Here is a tiny trained network, its code and every weight. The questions are about switching its units off for an input and a target symbol, where a switched-off unit gives its printed mean instead of its output.

import numpy as np


def w(rows, s, z=0):
    codes = np.array(rows[::2]) - 128.0
    scale = np.full(codes.shape[1], s)
    scale[-1] = z or s
    return codes * scale


def norm(h):
    return h / np.sqrt((h * h).mean(-1, keepdims=True) + 1e-5)


def f(y):
    return np.maximum(y, 0)


def softmax(a):
    e = np.exp(a - a.max(-1, keepdims=True))
    return e / e.sum(-1, keepdims=True)


def log_softmax(a):
    a = a - a.max(-1, keepdims=True)
    return a - np.log(np.exp(a).sum(-1, keepdims=True))


def net(x, mask):
    ids = ['αγεθμπστφω'.index(c) for c in x.split()]
    T = len(ids)
    res = E[ids] + P[:T]
    u = 0
    for l in range(2):
        q, k, v = (norm(res) @ M[l].T for M in (Q, K, V))
        z = softmax(np.where(np.tri(T) > 0, q @ k.T / 4**0.5, -1e9)) @ v
        res = res + np.where(mask[u], z, O[l][:, -1]) @ O[l][:, :-1]
        u += 1
        y = f(norm(res) @ A[l][:, :-1].T + A[l][:, -1])
        res = res + np.where(mask[u : u + 8], y, B[l][:, -1]) @ B[l][:, :-1]
        u += 8
    return log_softmax(norm(res)[-1] @ U[:, :-1].T + U[:, -1])


Q, K, V, O, A, B = {}, {}, {}, {}, {}, {}
E = w([
[100,121,135,132],'α',
[130,139,123,92],'γ',
[132,254,220,141],'ε',
[140,131,102,141],'θ',
[86,131,133,126],'μ',
[125,121,124,130],'π',
[110,133,102,120],'σ',
[141,136,120,85],'τ',
[142,124,91,169],'φ',
[103,130,135,107],'ω',
],0.039)
P = w([
[137,89,191,188],'0',
[148,166,75,149],'1',
[150,187,49,144],'2',
[150,213,56,143],'3',
[146,233,55,148],'4',
[147,254,54,147],'5',
],0.0076)
Q[0] = w([
[97,145,60,78],'L0H0',
[166,100,148,135],'L0H0',
[150,2,197,141],'L0H0',
[86,131,100,141],'L0H0',
],0.008)
K[0] = w([
[135,180,87,133],'L0H0',
[109,76,157,157],'L0H0',
[116,11,170,87],'L0H0',
[130,139,116,155],'L0H0',
],0.012)
V[0] = w([
[116,177,218,60],'L0H0',
[117,87,86,102],'L0H0',
[94,199,19,139],'L0H0',
[197,255,251,206],'L0H0',
],0.008)
O[0] = w([
[118,227,48,173,118],'L0H0',
[146,39,76,138,130],'L0H0',
[59,70,152,58,253],'L0H0',
[132,254,196,57,119],'L0H0',
],0.0071)
A[0] = w([
[193,135,120,176,73],'L0N0',
[151,115,209,124,111],'L0N1',
[142,133,84,51,27],'L0N2',
[156,81,115,92,178],'L0N3',
[185,133,126,78,51],'L0N4',
[178,87,91,106,76],'L0N5',
[67,111,119,127,137],'L0N6',
[109,87,165,9,255],'L0N7',
],0.013,0.0035)
B[0] = w([
[100,117,120,2,138],'L0N0',
[189,112,78,122,141],'L0N1',
[111,39,167,139,187],'L0N2',
[91,211,154,141,183],'L0N3',
[70,86,118,139,148],'L0N4',
[82,140,146,90,161],'L0N5',
[173,118,98,89,185],'L0N6',
[162,151,66,211,254],'L0N7',
],0.0088,0.0099)
Q[1] = w([
[192,40,165,115],'L1H0',
[175,110,254,78],'L1H0',
[176,119,170,106],'L1H0',
[89,197,108,163],'L1H0',
],0.017)
K[1] = w([
[147,186,30,108],'L1H0',
[130,82,5,130],'L1H0',
[60,114,7,139],'L1H0',
[110,82,200,64],'L1H0',
],0.016)
V[1] = w([
[63,104,150,38],'L1H0',
[31,210,39,114],'L1H0',
[104,137,98,200],'L1H0',
[248,152,50,56],'L1H0',
],0.016)
O[1] = w([
[180,144,17,92,104],'L1H0',
[97,181,87,211,254],'L1H0',
[138,97,149,176,167],'L1H0',
[3,122,112,102,143],'L1H0',
],0.017,0.0081)
A[1] = w([
[155,167,165,160,123],'L1N0',
[65,155,168,139,219],'L1N1',
[131,81,162,225,148],'L1N2',
[84,59,118,144,131],'L1N3',
[197,215,148,116,147],'L1N4',
[249,94,107,157,68],'L1N5',
[154,100,84,138,63],'L1N6',
[130,165,198,66,255],'L1N7',
],0.017,0.0099)
B[1] = w([
[174,138,173,113,176],'L1N0',
[136,162,194,106,247],'L1N1',
[94,84,147,114,215],'L1N2',
[108,192,104,103,164],'L1N3',
[166,206,155,106,192],'L1N4',
[54,53,95,122,184],'L1N5',
[51,124,142,134,142],'L1N6',
[209,249,107,119,201],'L1N7',
],0.016,0.012)
U = w([
[195,62,193,144,183],'α',
[37,192,93,150,51],'γ',
[183,215,147,118,110],'ε',
[85,113,237,87,112],'θ',
[209,117,88,207,142],'μ',
[100,137,119,5,104],'π',
[118,56,116,123,254],'σ',
[159,157,22,110,120],'τ',
[203,89,118,48,175],'φ',
[115,129,171,243,103],'ω',
],0.015,0.0071)

Each question gives the input, a string of symbols that net reads in full, and the target symbol t.
The units are the heads (4 rows each of Q, K, V and O) and the neurons (one row each of A and B). Each row of codes is followed by its name. A weight is (code - 128) times the scale printed after its matrix; where a second scale follows, it is the last column's (O, A, B and U).
mask holds one flag per unit, layer by layer, with each layer's heads first. A switched-off unit (its flag False) gives its mean, the last column of its rows in O or B, instead of its output. The means were averaged over made-up inputs and are rounded, as every weight is.
A unit's drop is (log p(t) with every unit on - log p(t) with that unit switched off) / (log p(t) with every unit on - log p(t) with every unit switched off).
The circuit of an input: a set's keep is (log p(t) with only the set's units on - log p(t) with every unit switched off) / (log p(t) with every unit on - log p(t) with every unit switched off). Starting from the 12 units with the biggest drops (on a tie, the unit counted first), units are removed one at a time, each time the one whose removal leaves the highest keep (on an exact tie, the one counted first), for as long as the keep stays at least 0.8.
units of the circuit, in order: the units of the circuit, biggest drop first
most important unit: the unit with the biggest drop
top k neurons: the k neurons with the biggest drops, biggest first
top k neurons in layer l: the k neurons of layer l with the biggest drops, biggest first
input θ μ φ γ, target θ: units of the circuit, in order => (L0H0, L1H0, L0N2)
input μ σ γ σ γ ω, target μ: units of the circuit, in order => (L1H0)
input γ σ θ, target γ: top 2 neurons in layer 0 => (L0N7, L0N0)
input π φ α γ, target π: top 4 neurons => (L0N0, L0N7, L0N1, L0N2)
input γ α π γ, target γ: units of the circuit, in order => (L0H0, L0N7, L1H0)
input ε α π γ, target ω: top 3 neurons in layer 1 => (L1N7, L1N4, L1N5)
input σ ε α, target ε: units of the circuit, in order => (L0N7, L1H0)
input φ σ π, target φ: top 2 neurons in layer 0 => (L0N7, L0N0)
input ε γ ε ω φ, target ε: units of the circuit, in order => (L0H0, L0N7, L1H0)
input φ α θ, target φ: units of the circuit, in order => (L1H0, L0H0, L0N7)
input γ π θ τ τ, target γ: units of the circuit, in order => (L0N7, L1H0)
input γ μ φ σ γ, target γ: units of the circuit, in order => (L0H0, L0N7, L0N2, L1H0)
input π τ τ, target π: top 2 neurons => (L0N0, L0N7)
input μ α τ σ, target μ: most important unit => L1H0
input ω φ ω, target ω: units of the circuit, in order => (L1H0, L0N7, L0N2)
input τ ε π ω, target ω: top 2 neurons => (L0N7, L1N7)
input ω φ σ ε θ, target θ: units of the circuit, in order => (L0N2, L0H0, L1N7, L1N2)
input θ τ π γ ε θ, target θ: units of the circuit, in order => (L0N2, L0H0, L1N7, L0N7)
input γ γ γ θ, target γ: units of the circuit, in order => (L0H0, L1H0, L0N7)
input τ θ π ω σ, target τ: units of the circuit, in order => (L0H0, L1H0)
input φ φ σ τ, target φ: top 2 neurons => (L0N7, L0N0)
input α γ τ τ, target α: top 2 neurons => (L0N7, L0N2)
input τ γ θ α π, target τ: most important unit => L0H0
input σ μ θ γ ω, target σ: top 2 neurons => (L0N7, L1N5)
input θ ω ω, target θ: top 2 neurons => (L0N1, L0N2)
